Table B holds the same points as the rows below and some others, measured another way and shuffled. Each row below is followed by which row of B it is.
B:
0: [ 235 -165   84 -104 -218 -275   66  -37   78   53  273 -115  114   21
 -157 -108  267 -219  158  115 -130 -298 -111    5  -69 -140 -105  -96
   49]
1: [ 148 -104   -6 -108  -61  -60   64 -226   64  -13  227  162   31   96
 -100  -12  111 -188  180   21  153 -278 -173   65  -41 -170   78 -111
  116]
2: [  76 -132  -26 -140  -87 -129  -14  -83   74   67  106  -17   -7  108
 -143  -14   59  -71  130  178  -56 -146 -113   56   36  -95 -225  -26
  -33]
3: [  28  -73 -276 -404   17    5 -141 -106    4  162   69  143  -86  387
 -156  -76 -155   16  346  201   39 -112 -106   75   58 -186 -189  -66
 -131]
4: [ -42 -193  -97 -450 -123 -138   53 -269  307   82  229  -46 -119  319
 -266 -169  116 -129  215  346   -2    9  111  200  -10 -146 -332 -138
 -121]
5: [ 103  -19  -12   -5  119    0 -124    2 -166  -23  184  223  131  -77
   10  -78   40 -148  341 -170  192 -191   25 -201 -135 -210  456  -88
  180]
6: [-176  -57   16 -142  104  -26 -244   93  -25   15   61  -39   20 -106
  -69 -134   27   18  267  143  -17  166  381 -191 -114  -56   51   -5
  -12]
7: [  68  -80  121  115   33  -28   16 -124  -15 -101  177  155   89 -176
  -18   30  135 -170  113  -83  176 -184  -33  -76  -93 -110  261  -57
  206]
8: [-122  -79   40    4   83  -76 -224  179  -65   26  -41  -93   28 -179
  -44  -23   -7   58  135  131 -123  130  218 -202  -17   -7  -86   77
  -46]
9: [  -7  -50 -360 -323  115  -25 -301  180 -159  234 -101   78  -74  310
  -94  -62 -300  133  393  155 -106    0  -80  -90  143 -164 -194   42
 -233]
10: [  -6  -39   17    5   21 -107 -279  270 -179   89  -30 -115  104 -148
  -39  -28  -12   75  197  109 -200  -19  101 -241  -30  -12 -105   85
  -41]
11: [  -6  -69  128  163   64 -121 -185  226 -152  -15   12  -81  132 -315
   12  -12   82  -22  127  -17 -109   -2  146 -279  -67  -24  110   75
   66]
12: [ -78  -54  -93   47  192  182  -39 -240   -3  -67  -46  338 -111   22
   -8  191 -179    0   63  -22  307  -64 -193   47   94  -80   82   29
   90]
13: [ 117 -102  -67  142  126   22   52 -125  -59  -48   43  287   -2  -26
   13  143  -73 -134  100 -168  226 -219 -329  -14  100 -170  239    1
  125]
14: [ 242  -82 -125  -52   69  -77   12  -47 -125   16  237  269  115   87
  -27  -92   26 -237  379 -226  194 -304 -191 -108  -41 -303  467 -128
  141]
15: [-160   11   -6  -41  185   58 -311  144 -162    2   -6   61   54 -159
   -4  -66  -69   70  283   48   47  108  307 -274 -110  -50  176   27
   35]
16: [ 234 -134   17  105  -13  -99  123 -151   -6  -53  191  196   78  -31
  -39   63   99 -244  121 -157  159 -337 -319    8   25 -199  235  -63
  167]
17: [ -57    8   60   62  146    6 -270  173 -210  -16   37   60  121 -236
   19  -44    6    5  261  -39   40    2  225 -304 -134  -64  263   22
  108]
18: [  84 -188   78  -73 -102 -151  141 -230  205  -45  233   12   -5   13
 -144  -40  210 -223   73   98   55 -142  -54  105  -20 -129  -60  -94
   78]
19: [ -72  -14 -200  192  362  175 -206   98 -259   -4 -214  345  -56  -86
  103  205 -360   86  170 -204  218   27 -191 -194  179 -119  284  138
   15]
20: [  37 -100  227   79   -6 -173  -64   84  -24  -80  252  -70  180 -328
  -34 -159  299 -198  199  -46    0  -38  311 -248 -210 -103  321  -74
  179]
21: [ -94  -81   81   77  130   74    3 -202   60 -129   98  202  -19 -152
  -17   56   50 -113   78  -34  256   -6   72  -30  -46  -86  214  -31
  162]
22: [   7  -68   91 -250  -96 -113 -115  -74   48   18  285  -55  103   -2
 -146 -208  224 -127  297  183   -3  -97  275  -83 -228 -113   24 -139
   85]
23: [-109  -23    8  -19  124  -15 -274  180 -155   34  -17   -9   61 -159
  -17  -49  -35   58  239   67  -44   70  234 -246  -75  -41   67   42
    9]
24: [  33 -215  192   -3 -193 -205  153 -193  262  -49  178 -150  -14  -90
 -167   21  272 -161  -92  231  -85  -92  -37  135    5  -10 -333  -25
   36]
25: [ 113 -108   44  561  181  -21  -18  158 -227  -74 -220  166   41 -368
  132  367 -154   -8 -151 -257   24 -156 -456 -164  248  -16  122  232
   96]
26: [  11  -94  106  273   40 -152 -184  314 -175   28 -145 -159   88 -336
   19  131   -9   69  -21   32 -252   -3  -44 -246   95   48 -148  191
  -35]
27: [  56 -139  -64 -219  -68  -63   51 -259  154   31  169   99  -61  200
 -164  -23   58 -121  141  167   92 -157 -124  145   20 -134 -161  -86
    5]
28: [  77  -54  143  143  -10 -204 -240  358 -220   41   38 -177  200 -320
   -7  -62  121  -12  182    2 -239  -75  143 -341  -93  -25   63   72
   41]
29: [  43   -4  -14   80  117  -19 -256  208 -263   37    1   84  126 -168
   27   -3  -58   19  260  -80   -1 -118   27 -284  -56  -91  208   47
   69]
30: [ -94 -122  169  326  148   55   86 -184   73 -199    0  182  -25 -330
   29  218   53 -108 -137  -94  238    4  -64  -24   51   -6  166   63
  186]
31: [ 152  -73 -242 -206  110   -8  -41  -91  -81   73  170  292   17  237
  -61  -90  -92 -159  416 -120  215 -228 -164  -44   15 -311  317 -119
   43]
32: [ 259  -96   86  129 -101 -237  -72  200 -168   57  114  -81  191 -166
  -36   -7  134 -121  142  -47 -178 -315 -191 -180  -20 -100   37   27
   77]
33: [ 199 -161  -74  -39  -82  -86  157 -252  102   16  124  168  -38  169
 -118  109   21 -169   54   38  103 -323 -440  175  134 -164 -115  -42
   41]
34: [ 133  -23   64  185   45 -112 -211  269 -273   21   25    5  192 -257
   37   19   22  -29  196 -100  -97 -189  -48 -303  -51  -68  185   69
   97]
35: [-131 -141  -75  -36   60   10  -37 -119  122   20 -117   44 -160   50
 -108  157 -128   72  -38  215    3   84 -113  110  185   -6 -360   99
 -116]
36: [ 102 -203  242  -30 -253 -314   89  -53  191  -10  254 -263  103 -149
 -178  -93  376 -192    2  231 -210 -134   80   19  -91  -26 -265  -48
   48]
37: [-214 -170  -20  -83   98   88   94 -377  294  -98   11  161 -214   57
 -121  118  -32  -53  -58  188  242  146   13  201  105  -41 -185    2
   -1]
38: [-348  -29   83  -96  171  143 -232 -100   58  -82   -1   63  -73 -162
  -57  -20  -12   90  138  212  143  265  442 -106 -123   37  -12   18
   47]
39: [-269 -113  -53  -59  134   31 -167   -6   83   18 -158  -23 -157  -35
  -85   78 -149  138   23  255  -26  262  151   -6  127   31 -320  122
 -141]
40: [ -57 -100   16 -358  -27  -91  -85 -135  124   13  319   -3   36   91
 -165 -288  201 -164  381  163   72   17  384  -52 -230 -180  122 -189
   49]
41: [-267 -152   74   34   45   44  -33 -167  209  -57 -141  -32 -188 -100
 -110  200  -58  106 -176  319    4  202   39  119  143  103 -477  134
  -78]
42: [  61 -122  200  199  -13  -33  135 -252   94 -162  177  151   47 -219
  -23  119  205 -205  -50  -57  211 -203 -118   32  -55  -57  156  -41
  244]
43: [-310  -91  -48 -111  188  142 -102 -206  146  -62  -48  144 -181   -1
  -78   54 -111   53   72  191  201  256  220   42   39  -26  -92   30
  -34]
44: [ 121 -187 -186  232  125   12  150 -154   21   -7 -187  288 -161   80
   -9  364 -260  -40 -132  -99  137 -181 -677  166  396 -111 -138  147
  -40]
45: [ -71 -208   78  -23   -6  -20  200 -389  315 -120  147  116 -128   -3
 -131   82  124 -176  -61  125  205    1  -43  202   51  -81 -103  -49
   72]
46: [-259  -92   -7 -110  171  130  -66 -249  157  -90   39  171 -135  -13
  -77   15  -44  -17  108  138  252  199  231   32  -18  -61   30  -25
   44]
47: [  -9 -106   48   39   45   62  104 -336  135 -107  125  239  -58  -22
  -61  123   50 -142   11   13  279 -134 -143  113   16  -91   70  -51
  156]
48: [ -70 -125 -154 -293    3   93   44 -401  225   17   84  215 -188  313
 -176   58  -78  -44  109  234  211  -75 -155  259   82 -114 -255  -71
  -34]
49: [ -84 -208  -57 -298  -83 -111   72 -254  303   37  133  -41 -147  210
 -218  -63   74  -88   84  319   -5   55   45  203   55  -91 -373  -61
 -108]
50: [  42  -70  -21   11    6 -165 -269  337 -193  124  -63 -153   93 -125
  -42  -21  -36   76  201  102 -269  -28   47 -250   25  -31 -157  109
 -101]
51: [ 411 -149   33  315  -85 -331   16  314 -236   70   62  -59  224 -210
   15   66   96 -181   91 -217 -225 -403 -442 -222  117 -158  129   79
   66]
52: [ 114 -111 -240   82  127  -76 -155  221 -197  143 -193   89  -31   58
   -5  151 -280   76  132  -39 -122  -96 -376 -106  274 -118 -128  158
 -149]
53: [  50 -112  246  306  -69 -204 -107  243 -106  -23  -38 -211  142 -412
   -9  109  155  -11  -88   66 -257  -81  -12 -210    5   78 -169  143
   58]
54: [  42 -102   98  196   16  -81  -46   49  -58  -36   -4    9   56 -213
  -16  119   50  -44   -2    9  -30 -113 -108 -100   44  -20  -25   77
   65]
55: [-162  -69 -121  -90  152  169  -74 -247   73  -22  -74  249 -171  109
  -67  158 -194   65   62  145  221   33 -101  110  115  -47 -148   40
  -12]
56: [ -56 -191    3 -249  -52  -78  125 -335  303  -43  237   57  -96  132
 -188  -90  154 -190  126  201  141   -2   89  171  -32 -142 -105 -127
   19]
57: [-253 -114    7 -128   60  117  -18 -333  236  -66  -15  105 -194   53
 -135  118  -46   45  -40  289  170  133   70  177   58   22 -314   23
  -18]
58: [   1  -57  -72  201  166   58 -126   57 -164   -7 -145  190  -22 -115
   45  215 -187   54   44  -74   80  -83 -251 -102  152  -53   37  133
   21]
59: [ 142  -67 -141 -220  -44 -126 -157   80  -98  148  108   15   64  164
 -112 -105  -17  -45  329  105  -95 -203  -83  -84  -14 -162  -66  -43
  -55]
60: [  13  -89  -60 -191  -45  -93 -148   24  -12   97   58  -46    6   94
 -129  -58   -2    9  206  203  -97  -74   12  -38    4  -73 -211   -6
  -75]
61: [-187  -36  116  222  186  137 -113  -92  -37 -139  -75  168  -32 -282
   38  186  -55   37  -34    3  195   70   64 -101    7   38   91   94
  136]
62: [ -42 -139   94 -128  -72  -10  115 -377  246  -87  222  103  -56   41
 -154    6  172 -161   41  172  194 -100    6  171  -67  -76  -87 -105
  112]
63: [ 275 -138    1  424   98 -119   85  106 -183  -54  -26  193  100 -222
   81  228  -48 -160   -8 -312   58 -308 -501 -127  187 -153  283  101
  133]
64: [-111    3   60  172  195   70 -254  138 -201  -51  -66  110   64 -285
   56   76  -74   61  145  -56   73   42  136 -263  -53  -18  204   89
   99]
65: [ 155 -116  221  650   55 -113    1  210 -208 -102 -164   13  128 -523
  118  360    7  -32 -244 -214  -90 -217 -413 -203  178   58   45  241
  150]
66: [ -31 -124 -125 -528 -106 -154 -130  -63  146  160  234 -108  -26  300
 -243 -289   98  -75  403  347 -101   11  261   28 -107 -169 -238 -140
 -141]
67: [-173  -37   80  -60   34  -41 -276  147  -56   27  -10 -131   30 -176
  -68  -51   32   98  154  226 -129  132  320 -187  -89   36 -167   60
  -30]
68: [ -14 -128 -113  166   83   26  -36  -21  -21   37 -245  108 -141    3
  -29  324 -251  112 -128   88  -34  -64 -435   78  319   14 -377  199
 -101]
69: [-109 -176  120 -122  -74  -42  127 -363  313  -92  182   20  -99    8
 -171   11  183 -147  -22  240  128   21   91  185  -34  -44 -208  -72
   56]
70: [  72 -150 -120  138   41  -57   -9   26  -36   61 -180   71  -92   30
  -47  257 -190   46  -66   57  -73 -119 -443   56  301  -40 -319  159
 -115]
71: [-166  -66   -3   78  159   44 -192   66  -59   -8 -132   53  -52 -150
   -6  109 -123  103   55   94    9  124   70 -120   67    8  -88  117
  -28]

[   9  260  232  133   66  -45  -69  -55  -41  -10   58  -44   42   41
   35  -50  -58   65  -41 -120  -26  228 -138  144   46  167 -175   53
  -37  184   -6] -> 23
[-177 -147 -198  322 -128  137  -77 -195  -50  244  -23  125  -98    9
 -370 -163 -124  -27  161 -292  117  293  -28  -45  -16  310  -88   76
   87  208  -65] -> 31
[-342 -309 -453 -302 -338  150  161  141  -49  222  -50   45 -193 -198
 -108 -105  155 -106  -18   69  159 -237   31 -288   82 -123  104  118
 -115 -229    7] -> 33
[-192 -243 -465 -199 -274  142  219   -1  -66  174  -95   87 -239 -112
 -242 -149   17 -141   86  -28  228  -81  114 -272  137   35   82  116
 -128 -147  -69] -> 18
[-335  112  191 -272 -104  -17  -25  312   41  142   77 -130   88 -231
  222   25  242   84 -225  125 -165 -236 -239  -27  -12 -216  -53   93
  -90  -84  151] -> 52
[-149 -425 -282  125 -354   96 -452  -16  -74  -12  201  137   41  -30
  217  -18   95  146  -85  122  246   47 -127   95  -29  -43   94   -7
  139 -169   83] -> 12
[-372 -335 -102 -281 -396  110 -221  335   57  107  169  -27  155 -319
  330   96  313  156 -227  331   66 -354 -105  -93  -44 -341  100   27
   53 -349  206] -> 41
[-601 -157  146   26 -290  128 -328  243  263  600  -38  166  244 -565
 -374   41  -54  123  119 -127 -335 -169 -264 -149 -177 -151  -28  175
  227  139  153] -> 9
[-150  -24 -371 -539 -236   90  502  129   17  208 -247   56 -253 -260
 -330 -113  -75 -221  140   18  110 -253  207 -422  235  -76   73  196
 -283 -203 -107] -> 36
[-225  -30 -301 -440 -172   86  452  173  -99  103  -79 -116 -249  -97
  -12 -128  213 -170  -99  100  140 -240   88 -290  164  -73   29  117
 -284 -222  -13] -> 24
[-425 -246  -74 -469 -365   40 -188  449   45   89  160  -64  119 -346
  445   96  385  132 -304  388  -25 -496 -215  -86  -11 -488  132   64
  -53 -399  227] -> 68
[-106  226  173  -84   11  -58  -30   80  -27   24   50  -66    9  -31
  119  -42   36   49 -104  -23  -64   41 -194   82   58    9 -116   80
 -107   67   29] -> 8
[-242  -68  134  230  -99  167   34   72  -78   37  231 -259  114   34
  284  -26  396  115 -292   63  119   70   14   26 -114  173 -179  -82
   73  -36  187] -> 57
[ -98   54  159   -1  -94   -2 -185  106  -20  -46  169  -76  123  -39
  302   35  143  145 -190  106   23   25 -156  118   11  -30  -94   12
    5  -55  112] -> 71
[-547  -84  -99   87 -128  235  309   89   24  509  -78  -95  -92 -210
 -422 -169  197 -110   13 -238  -76  -48   -4 -301  -97  180 -137  113
   -1  152   67] -> 4
[ -66 -256  -80  259 -248   77 -504  -97   13   43  146  198  136  -82
   21   13 -112  182   50  -25  138  199 -119  137  -44   69    2   13
  211   27   38] -> 38
[ 157  -37  -66  102 -177    5 -287 -169   28  -11   -3  258   48  -75
 -156  -15 -359   88  212  -84  144  247  -10   81  121  127  -11   77
   73   63  -98] -> 17
[ 191  -37 -362  -88  -72   17  216 -149 -288 -285   70  -81 -298  330
  240 -175  104 -100 -128   64  437  163  109   17  232  188   -6    0
 -249 -170 -116] -> 42
[-287  235  273 -291    5   21  314  347  -69  -12  165 -402   51  -50
  483   -2  528   44 -447  236  -60 -249 -102  -39    3 -118 -163    0
 -197 -174  211] -> 70
[ 186  -15   41   92 -142   -7 -308 -110   -5 -156  113  130  112   -2
  148   33 -187  142   26   50  176  223  -23  170  102   93  -31    7
   65  -29  -24] -> 64
[-591 -143 -177   33 -220  166   24   76  134  682 -202  183  -82 -413
 -718 -151 -127  -93  261 -353 -214  -54 -157 -294  -78   52  -42  226
   64  251   -9] -> 66
[-100 -239 -128 -182 -320   20 -332  134   17  -31  124  130   97 -185
  245   63   29  140  -65  223  126 -121  -99   32   63 -207  109   50
   35 -242   73] -> 58
[-274 -328 -348  102 -286  250  121  -61  -25  293  -43   64 -104 -126
 -314 -131   53  -69   85 -118  200   39  145 -248   -7  192   -6   62
   51  -35    0] -> 56
[ -67  284  294   34   31    4   57   40   39   62   31  -93   97  -73
    9  -13   -5   70  -56  -65  -74  110  -60   32   27  135 -187   61
  -39  124   47] -> 67
[  30  199    7 -246   -7  -39  210   75 -143 -157   61 -147 -116  102
  277  -69  139  -19 -187  109  129   -6  -28   14  166   13  -79   39
 -235 -122    0] -> 54
[-238  247  129  185  137  131  508  -18 -162  120   56 -362 -141  178
   -8 -201  360  -87 -223 -180   55  167   44  -89  -19  388 -293    7
 -158  165   58] -> 27
[ 101 -146 -229  196 -114   57 -139 -199 -196 -172  144   26 -114  231
  162 -107   21   38  -65  -15  347  280    6  124   94  226  -29  -25
   -8  -46  -44] -> 21
[ 122   92    8  183   13   84  195 -136 -191 -203  154 -203  -74  275
  250 -108  189    9 -191    4  297  264  128   72   88  338 -176  -69
  -98  -23    1] -> 13
[-179  -77  135  374  -62  107 -230  -29 -104   -9  269 -146  120  121
  285  -38  275  170 -253  -13  117  208 -139  183 -126  198 -160  -75
  131   63  157] -> 43
